[[ 446 -545 -355  758]
 [ 128  133  131  565]
 [-213 -390 -114  714]] --> 128

[[4 2 5 7 6 5]
 [3 7 2 3 3 5]] --> 6

[ 71 222 195 163  62] --> 62

[[40 47 42 10 24]
 [51 63 20 47 53]
 [49 50 76 51 50]] --> 24

[6 7 2 2 7 3 8] --> 7

[[45 31 45 47 61]
 [30 17 32 51 77]] --> 61

[ 99  76 126 204  24] --> 24
---
[39, -4, 1, -1, 15, 75] => -1
[-37, 40, 1, -46, 82, -44, -22] => -46
[14, 6, -26, 10, -73] => 10
[-2, 2, 6, 68, 67, -6] => 68
[-96, -93, -62, -15] => -15
[-35, -13, -59, -52, -71] => -52
---
-1.5,-0.8,-0.1,-1.4,1.1,-0.2,0.2
-1.5,1.3,-0.8,0.0,-1.0,-1.6,-2.5
0.7,0.7,-0.8,1.6,-1.6,-0.7,-0.3
=> -0.7

1.9,1.5,11.6,2.4,-3.0,5.0,4.7
12.8,-7.8,7.1,-4.5,-3.0,1.2,-1.7
9.7,5.3,15.0,-0.1,-14.1,15.3,-2.2
=> 15.3

-0.02,-2.05,-1.09,-1.49,-1.70
1.58,-0.32,-1.85,-0.95,-1.89
-1.14,-1.12,-0.97,-1.08,0.47
=> -1.08

15.694,-4.489,3.171,-0.932,-14.301,-10.659
3.464,-3.762,1.511,-2.236,-4.251,-5.044
4.478,6.874,-2.975,4.353,-11.466,1.259
=> -11.466

0.03,-0.04,0.03,0.00,-0.01,0.11
0.05,0.02,0.14,-0.15,0.01,-0.03
0.03,-0.07,-0.04,0.12,-0.01,-0.06
=> -0.01

2.152,-6.561,21.257,-59.659
-131.731,-41.391,-105.038,-65.504
180.507,-7.157,-13.166,-67.238
=> -13.166
---
[[-12 -26 -13  37 -29 -28 -32]
 [ -8 -18  -5  12 -15 -46 -27]
 [ -4  -7 -16   1 -21 -32 -18]] -> 37

[[366 537  91 381]
 [761 525 708 871]
 [377 237 362 295]] -> 871

[[64 44 76 47 60 47]
 [23 47 11 67 26 52]] -> 76

[ 44 182 192  88 163] -> 192

[ 78  26   4 207 176  14] -> 207

[26 24 96 52 54] -> 96

[ 217 -551  442  531  262] -> 531
---
[ 82 -61   1  18] ans = -61
[-30  91   9   2  45 -10  -1] ans = 45
[  0 -23  18 -92  -1] ans = 18
[-72  56 -23  -6  32  24  49] ans = 32
[-34 -91  15  53 -12 -70  82] ans = -12
[  0 -65 -77 -31  42  19] ans = -31
[-19 -61   2 -83] ans = -61
[ 38  37  62  70  48  87 -59] ans = 48
[93 79 42 13  7 34 82] ans = 7
[  4   6 -50  73] ans = 6
---
 18  -30   77    7
 12   73   14  -19
result: 73

  0   -7   24   43   -4  -11    0
 19    9  -27  -11   -6   -3  -23
 -8   -7   84   51  -14   24   62
result: 62

 13  -45   -9  -50
 24  -28   14  -48
 35  -81  -13  -83
result: 24

 33  -74   -8  -27    1 result: 1

-18   88   -9  -49  -63 result: -9

 10   10    8    4    7   -4
 27  -13   19  -23  -50    6
-40   21  -29   35   86  -16
result: 35
---
[ -2.6  19.9 -16.3 -11.6  -7.3   1.4   9.4] >> 19.9, -16.3

[ 0.165  0.126 -0.047 -0.010 -0.184] >> 0.165, -0.184

[-190.080  165.767  -57.941  -70.307  127.686  105.707] >> 165.767, -190.080

[  2.444  -4.105 -16.520   2.844   3.169  10.699   4.711] >> 10.699, -16.520

[-0.113  0.095  0.023 -0.034] >> 0.095, -0.113

[[ 0.063  0.123  0.191 -0.169  0.044 -0.010  0.183]
 [ 0.057  0.067  0.186  0.157  0.037  0.005 -0.022]] >> 0.191, -0.169

[-124.3  157.3 -153.2   64.4   78.8] >> 157.3, -153.2

[[-125.99 -180.97  -53.94  -28.79 -202.57]
 [-163.55 -126.83  -35.03 -135.64 -177.75]
 [  11.68 -153.99 -197.97  129.42 -137.22]] >> 129.42, -202.57

[-134.7  134.3   18.9 -145.5] >> 134.3, -145.5
---
23  63  38  35  76  67 -> 35

-854   703  -478    95 -> -478

124   43  156  193 -> 124

  3   15  197   27 -> 15

 31   -2  -39  -26    8 -> -26

 -4   -8   35   47   -8  -48
 -9  -33    5   42  -11  -22
-> -33

-27    0   47   -7
 25    1   32   29
  2   -1   42   16
-> -7

 42  729  713  916  833  755  821 -> 713

 100   628   883   468  -907 -> 100

9188  2549  4794  2139  7052
5209  5275  5315  5381  5174
-> 2549
---
[-56 -83 -67 -69] yields -56
[-68  32 -23  43] yields -68
[ -9   3 -18  73] yields -9
[ 45  63  86 -55] yields 45
[37 64 29 70] yields 37
[14 42 34 72] yields 14
[ 81 -36 -24 -35] yields 81
